Below are the code and all the weights of a small trained network. Each question names an input and a target symbol and asks about switching units off, where a switched-off unit gives its printed mean instead of its output.

import numpy as np


def w(rows, s, z=0):
    codes = np.array(rows[::2]) - 128.0
    scale = np.full(codes.shape[1], s)
    scale[-1] = z or s
    return codes * scale


def f(y):
    return y / 2 * (1 + np.tanh(0.7978845608 * (y + 0.044715 * y**3)))


def softmax(a):
    e = np.exp(a - a.max(-1, keepdims=True))
    return e / e.sum(-1, keepdims=True)


def log_softmax(a):
    a = a - a.max(-1, keepdims=True)
    return a - np.log(np.exp(a).sum(-1, keepdims=True))


def net(x, mask):
    ids = ['αβγζηθλμξστφω'.index(c) for c in x.split()]
    T = len(ids)
    res = E[ids] + P[:T]
    r = res
    for j in range(3):
        rows = slice(3 * j, 3 * j + 3)
        q, k, v = (r @ M[0][rows].T for M in (Q, K, V))
        z = softmax(np.where(np.tri(T) > 0, q @ k.T / 3**0.5, -1e9)) @ v
        o = O[0][rows]
        res = res + np.where(mask[j], z, o[:, -1]) @ o[:, :-1]
    y = f(res @ A[0][:, :-1].T + A[0][:, -1])
    res = res + np.where(mask[3:11], y, B[0][:, -1]) @ B[0][:, :-1]
    return log_softmax(res[-1] @ U[:, :-1].T + U[:, -1])


Q, K, V, O, A, B = {}, {}, {}, {}, {}, {}
E = w([
[36,53,126,101],'α',
[191,133,181,109],'β',
[149,100,90,185],'γ',
[98,212,202,139],'ζ',
[150,171,66,248],'η',
[126,121,141,185],'θ',
[198,109,75,154],'λ',
[118,154,129,179],'μ',
[183,181,88,130],'ξ',
[154,173,218,61],'σ',
[158,166,115,152],'τ',
[164,50,150,88],'φ',
[164,126,91,163],'ω',
],0.011)
P = w([
[204,74,193,255],'0',
[161,166,94,123],'1',
[161,160,85,115],'2',
[156,160,81,111],'3',
[154,161,80,113],'4',
[162,158,73,107],'5',
],0.0065)
Q[0] = w([
[33,70,174,66],'head 0',
[102,109,52,155],'head 0',
[69,85,189,70],'head 0',
[149,156,65,214],'head 1',
[153,85,160,37],'head 1',
[103,125,191,48],'head 1',
[158,106,20,225],'head 2',
[102,180,214,62],'head 2',
[80,46,224,7],'head 2',
],0.013)
K[0] = w([
[76,159,42,62],'head 0',
[62,121,156,141],'head 0',
[95,172,21,30],'head 0',
[208,163,86,174],'head 1',
[97,78,150,45],'head 1',
[53,112,180,90],'head 1',
[173,53,178,234],'head 2',
[84,207,121,46],'head 2',
[86,141,7,35],'head 2',
],0.013)
V[0] = w([
[181,141,94,74],'head 0',
[176,254,151,95],'head 0',
[101,103,245,158],'head 0',
[113,91,170,47],'head 1',
[147,93,206,158],'head 1',
[126,51,191,118],'head 1',
[195,107,197,85],'head 2',
[175,32,49,124],'head 2',
[157,22,82,143],'head 2',
],0.0088)
O[0] = w([
[160,103,17,65,85],'head 0',
[252,138,98,81,83],'head 0',
[118,63,254,137,211],'head 0',
[140,103,160,50,3],'head 1',
[178,153,71,101,169],'head 1',
[149,129,84,47,99],'head 1',
[163,40,86,37,195],'head 2',
[57,81,48,155,174],'head 2',
[52,69,81,163,201],'head 2',
],0.0087,0.0037)
A[0] = w([
[86,128,166,144,208],'neuron 0',
[118,198,174,192,205],'neuron 1',
[51,86,66,180,100],'neuron 2',
[188,136,213,86,110],'neuron 3',
[166,180,47,209,134],'neuron 4',
[98,97,132,101,254],'neuron 5',
[128,131,88,1,143],'neuron 6',
[169,79,80,106,231],'neuron 7',
],0.0098,0.0069)
B[0] = w([
[103,87,221,142,188],'neuron 0',
[125,136,225,227,223],'neuron 1',
[12,212,99,38,255],'neuron 2',
[69,243,90,31,196],'neuron 3',
[185,245,12,149,211],'neuron 4',
[101,2,179,88,199],'neuron 5',
[49,87,74,210,174],'neuron 6',
[202,73,81,80,213],'neuron 7',
],0.0066,0.0094)
U = w([
[75,124,175,141,38],'α',
[175,3,118,132,206],'β',
[70,152,123,141,83],'γ',
[148,203,193,95,162],'ζ',
[106,194,112,202,3],'η',
[127,71,197,169,162],'θ',
[94,200,49,16,57],'λ',
[161,105,183,192,115],'μ',
[229,183,73,139,61],'ξ',
[197,105,166,66,191],'σ',
[197,113,120,176,249],'τ',
[41,99,158,49,124],'φ',
[106,150,94,146,152],'ω',
],0.0064,0.0037)

Each question gives the input, a string of symbols that net reads in full, and the target symbol t.
The units are the heads (3 rows each of Q, K, V and O) and the neurons (one row each of A and B). Each row of codes is followed by its name. A weight is (code - 128) times the scale printed after its matrix; where a second scale follows, it is the last column's (O, A, B and U).
mask holds one flag per unit, heads first, then neurons. A switched-off unit (its flag False) gives its mean, the last column of its rows in O or B, instead of its output. The means were averaged over made-up inputs and are rounded, as every weight is.
A unit's drop is (log p(t) with every unit on - log p(t) with that unit switched off) / (log p(t) with every unit on - log p(t) with every unit switched off).
The circuit of an input: a set's keep is (log p(t) with only the set's units on - log p(t) with every unit switched off) / (log p(t) with every unit on - log p(t) with every unit switched off). Starting from all 11 units, units are removed one at a time, each time the one whose removal leaves the highest keep (on an exact tie, the one counted first), for as long as the keep stays at least 0.8.
circuit, biggest first: the units of the circuit, biggest drop first
most important unit: the unit with the biggest drop
top k neurons: the k neurons with the biggest drops, biggest first
heads that matter: for each layer, one digit per head in row order, 1 if its drop is at least 0.15 and else 0, layers parted by /
drop when u is switched off: that unit's drop, to one decimal
input θ σ θ τ, target θ: heads that matter : 100
input η λ τ, target η: heads that matter : 011
input η λ θ ω μ, target η: heads that matter : 011
input ζ λ α β ω λ, target ζ: circuit, biggest first : head 2; neuron 3; head 0
input ξ θ ξ σ σ, target λ: circuit, biggest first : neuron 3; head 2; head 0
input β ξ τ, target β: heads that matter : 001
input α α β φ α, target φ: heads that matter : 100
input λ ξ σ ω, target λ: heads that matter : 101
input φ β β α λ, target φ: most important unit : head 2
input φ ξ μ μ, target φ: circuit, biggest first : head 2; neuron 2; head 0; neuron 4
input λ α ξ, target λ: circuit, biggest first : head 2; neuron 2; head 0; neuron 1
input φ γ ξ θ ξ γ, target φ: circuit, biggest first : head 2; neuron 2; head 0; neuron 5
input ξ θ β γ λ, target ξ: heads that matter : 100
input η ζ σ β, target λ: circuit, biggest first : neuron 3; head 2
input η σ σ θ τ γ, target η: top neuron : neuron 4
input ξ α γ β μ τ, target ξ: heads that matter : 100
input σ σ η λ, target σ: heads that matter : 101
input ζ ξ α ξ, target ζ: heads that matter : 101
input λ φ ξ φ λ λ, target λ: top 3 neurons : neuron 2; neuron 1; neuron 4
input ξ ζ φ, target β: most important unit : neuron 2
input ξ α η ξ, target ξ: circuit, biggest first : head 0; neuron 4; neuron 2
input λ τ σ μ β ξ, target λ: top 2 neurons : neuron 2; neuron 1
input θ θ ζ λ θ, target θ: top 2 neurons : neuron 3; neuron 4
input λ ζ λ ξ μ, target λ: top 3 neurons : neuron 2; neuron 4; neuron 1
input λ φ τ λ θ, target λ: top 3 neurons : neuron 2; neuron 1; neuron 4
input β β θ ξ θ, target β: drop when head 2 is switched off : 0.4
input λ ω ζ, target ζ: drop when head 1 is switched off : 0.0
input ω γ β φ φ β, target β: drop when neuron 7 is switched off : 0.1
input φ λ β α θ, target φ: drop when neuron 2 is switched off : 0.4
